X =
[ 3.36  2.24  1.15  4.28 -6.17 -2.67 -0.74  0.30 -0.57 -2.36  2.96  1.32
 -0.31  2.07]
The 2nd entry from the left is 2.24
The smallest entry: -6.17
The first entry from the left: 3.36
The third entry from the left is 1.15
The entry just right of -6.17 -> -2.67
The first entry from the right -> 2.07
The third largest entry -> 2.96
What is the second entry from the right?
Answer: -0.31
What is the 3rd entry from the right?
Answer: 1.32

A =
451	663	801	815	528	523	137
271	483	756	867	430	682	252
271	483	778	815	233	602	368
1	214	801	660	331	842	252
541	753	823	660	430	602	252
361	573	890	763	35	283	715
451	483	868	660	134	602	599
451	663	845	712	134	523	599
Counting starts at 0.
The entry in row 1 and column 0 -> 271
The entry at row 0, column 0?
A: 451
The bottom entry of the column that holds the largest entry is 845
The entry directly below 368?
A: 252
The entry in the top-right corner is 137
The bottom-right entry?
A: 599
The entry in row 2 and column 2?
A: 778
The top entry of the column that holds the largest entry?
A: 801
The entry just right of the largest entry?
A: 763
The bottom-left entry is 451
The entry just left of 867 -> 756
The entry in row 2 and column 1?
A: 483
The entry just left of 137?
A: 523

grid =
[[-0.44  2.78  0.48  0.42  1.51  1.64 -0.37  2.34 -1.09  5.00  2.01 -0.18
  -0.97]
 [-2.06 -0.93 -0.84 -0.05 -0.33 -1.88  0.94  0.14 -0.31 -0.65 -0.54 -2.18
  -0.32]
 [-0.87  2.52 -0.21 -1.76 -0.60  1.27  0.55 -1.01 -1.18  0.29 -0.72 -0.21
   0.66]
 [-4.08 -2.33  2.71 -4.23 -1.52  1.88  0.08  0.26 -0.97 -0.52  1.27  3.15
   1.28]
 [-1.42  2.08  1.23 -0.31 -1.94 -0.45  0.41 -1.73 -2.41  2.32  3.34  2.80
   0.89]
 [-1.64  0.98  0.85 -3.67 -2.00  0.19 -2.41  1.94 -0.92  3.86  1.85 -1.52
  -2.36]]
The entry just right of the largest entry -> 2.01
The entry just right of 3.86: 1.85
Report the entry just right of the smallest entry.
-1.52
Report the smallest entry.
-4.23
The entry just left of the smallest entry -> 2.71
Report the entry just right of 2.32.
3.34
The entry just left of 2.34: -0.37
The entry just right of -1.73 -> -2.41
Report the entry just left of -2.36.
-1.52
